Here is a tiny trained network, its code and every weight. The questions are about switching its units off for an input and a target symbol, where a switched-off unit gives its printed mean instead of its output.

import numpy as np


def w(rows, s, z=0):
    codes = np.array(rows[::2]) - 128.0
    scale = np.full(codes.shape[1], s)
    scale[-1] = z or s
    return codes * scale


def f(y):
    return np.maximum(y, 0)


def softmax(a):
    e = np.exp(a - a.max(-1, keepdims=True))
    return e / e.sum(-1, keepdims=True)


def log_softmax(a):
    a = a - a.max(-1, keepdims=True)
    return a - np.log(np.exp(a).sum(-1, keepdims=True))


def net(x, mask):
    ids = ['αβθμτφψ'.index(c) for c in x.split()]
    T = len(ids)
    res = E[ids] + P[:T]
    u = 0
    for l in range(2):
        q, k, v = (res @ M[l].T for M in (Q, K, V))
        z = softmax(np.where(np.tri(T) > 0, q @ k.T / 4**0.5, -1e9)) @ v
        res = res + np.where(mask[u], z, O[l][:, -1]) @ O[l][:, :-1]
        u += 1
        y = f(res @ A[l][:, :-1].T + A[l][:, -1])
        res = res + np.where(mask[u : u + 4], y, B[l][:, -1]) @ B[l][:, :-1]
        u += 4
    return log_softmax(res[-1] @ U[:, :-1].T + U[:, -1])


Q, K, V, O, A, B = {}, {}, {}, {}, {}, {}
E = w([
[224,226,193,145,125],'α',
[195,196,75,55,212],'β',
[241,123,116,192,60],'θ',
[195,109,184,17,95],'μ',
[126,42,208,135,199],'τ',
[159,148,140,236,110],'φ',
[154,168,251,197,224],'ψ',
],0.016)
P = w([
[117,44,94,189,164],'0',
[113,66,130,181,167],'1',
[115,115,148,172,124],'2',
[105,146,163,169,84],'3',
[110,170,175,174,34],'4',
[106,171,196,187,3],'5',
],0.0053)
Q[0] = w([
[172,127,213,195,139],'L0H1',
[142,71,171,178,218],'L0H1',
[114,203,130,106,134],'L0H1',
[147,91,254,108,162],'L0H1',
],0.009)
K[0] = w([
[204,155,130,159,173],'L0H1',
[1,150,123,198,124],'L0H1',
[152,225,189,128,145],'L0H1',
[130,127,62,2,159],'L0H1',
],0.0081)
V[0] = w([
[123,156,140,129,100],'L0H1',
[141,153,44,93,254],'L0H1',
[87,88,233,147,51],'L0H1',
[126,190,134,123,163],'L0H1',
],0.0064)
O[0] = w([
[138,117,148,122,164,108],'L0H1',
[253,164,101,237,91,14],'L0H1',
[78,83,192,15,199,249],'L0H1',
[160,126,103,165,144,101],'L0H1',
],0.0066,0.0015)
A[0] = w([
[199,163,136,166,198,2],'L0N1',
[46,70,142,88,123,122],'L0N2',
[147,133,111,62,198,102],'L0N3',
[141,175,218,153,1,14],'L0N4',
],0.0081,0.0067)
B[0] = w([
[33,35,148,1,107,176],'L0N1',
[204,81,105,161,85,254],'L0N2',
[97,108,48,132,35,223],'L0N3',
[145,38,23,155,231,213],'L0N4',
],0.0064,0.0038)
Q[1] = w([
[9,101,82,106,170],'L1H1',
[81,76,97,100,163],'L1H1',
[155,118,148,169,107],'L1H1',
[178,180,160,167,72],'L1H1',
],0.015)
K[1] = w([
[231,57,244,204,109],'L1H1',
[174,56,215,192,33],'L1H1',
[202,238,138,166,94],'L1H1',
[118,252,1,83,190],'L1H1',
],0.0092)
V[1] = w([
[31,133,129,96,148],'L1H1',
[173,167,206,142,83],'L1H1',
[128,145,6,80,253],'L1H1',
[74,115,194,123,102],'L1H1',
],0.0059)
O[1] = w([
[139,97,126,114,111,1],'L1H1',
[121,62,1,132,159,172],'L1H1',
[72,177,195,63,116,61],'L1H1',
[136,71,19,216,141,114],'L1H1',
],0.0069,0.0022)
A[1] = w([
[83,198,151,21,166,4],'L1N1',
[80,151,105,222,176,85],'L1N2',
[166,157,7,125,202,181],'L1N3',
[133,134,57,238,73,122],'L1N4',
],0.012,0.0046)
B[1] = w([
[59,88,153,164,112,188],'L1N1',
[106,130,83,4,218,231],'L1N2',
[146,135,186,150,140,235],'L1N3',
[99,129,80,161,103,252],'L1N4',
],0.013,0.0036)
U = w([
[112,168,155,145,98,137],'α',
[187,132,78,227,65,117],'β',
[149,37,166,203,156,25],'θ',
[254,121,70,39,100,126],'μ',
[118,170,45,136,146,188],'τ',
[117,139,176,60,198,2],'φ',
[237,228,146,167,153,245],'ψ',
],0.0082,0.0054)

Each question gives the input, a string of symbols that net reads in full, and the target symbol t.
The units are the heads (4 rows each of Q, K, V and O) and the neurons (one row each of A and B). Each row of codes is followed by its name. A weight is (code - 128) times the scale printed after its matrix; where a second scale follows, it is the last column's (O, A, B and U).
mask holds one flag per unit, layer by layer, with each layer's heads first. A switched-off unit (its flag False) gives its mean, the last column of its rows in O or B, instead of its output. The means were averaged over made-up inputs and are rounded, as every weight is.
A unit's drop is (log p(t) with every unit on - log p(t) with that unit switched off) / (log p(t) with every unit on - log p(t) with every unit switched off).
The circuit of an input: a set's keep is (log p(t) with only the set's units on - log p(t) with every unit switched off) / (log p(t) with every unit on - log p(t) with every unit switched off). Starting from all 10 units, units are removed one at a time, each time the one whose removal leaves the highest keep (on an exact tie, the one counted first), for as long as the keep stays at least 0.8.
circuit, biggest first: the units of the circuit, biggest drop first
unit that matters most: the unit with the biggest drop
top k neurons: the k neurons with the biggest drops, biggest first
k most important neurons of layer l: the k neurons of layer l with the biggest drops, biggest first
drop when u is switched off: that unit's drop, to one decimal
input α μ β θ, target ψ: circuit, biggest first	(L1H1; L0H1)
input β φ τ μ θ, target ψ: circuit, biggest first	(L1H1; L0N3)
input β μ φ φ μ, target α: circuit, biggest first	(L1H1; L1N1)
input β μ τ, target ψ: unit that matters most	L0H1
input ψ μ φ φ, target τ: circuit, biggest first	(L1N2; L1N4)
input β φ μ, target ψ: top 2 neurons	(L0N1; L0N4)
input β τ φ μ μ β, target α: circuit, biggest first	(L1N1; L1H1; L0N4)
input φ β μ, target ψ: 2 most important neurons of layer 0	(L0N4; L0N1)
input β μ μ θ β, target α: top 3 neurons	(L1N1; L0N4; L1N2)
input β μ φ, target ψ: 3 most important neurons of layer 0	(L0N1; L0N3; L0N4)
input β β τ μ τ, target ψ: circuit, biggest first	(L1H1; L0H1)
input μ α μ β μ, target α: top 2 neurons	(L1N1; L1N2)
input β ψ φ, target ψ: 2 most important neurons of layer 0	(L0N1; L0N4)
input μ μ ψ, target φ: unit that matters most	L1N2
input α μ μ θ τ ψ, target φ: 2 most important neurons of layer 1	(L1N2; L1N4)
input μ α τ φ φ, target τ: drop when L1H1 is switched off	0.1
input φ β φ, target α: drop when L0N4 is switched off	-0.4
input μ μ μ μ β, target ψ: drop when L1H1 is switched off	0.4
input φ φ ψ β, target ψ: drop when L0H1 is switched off	0.0
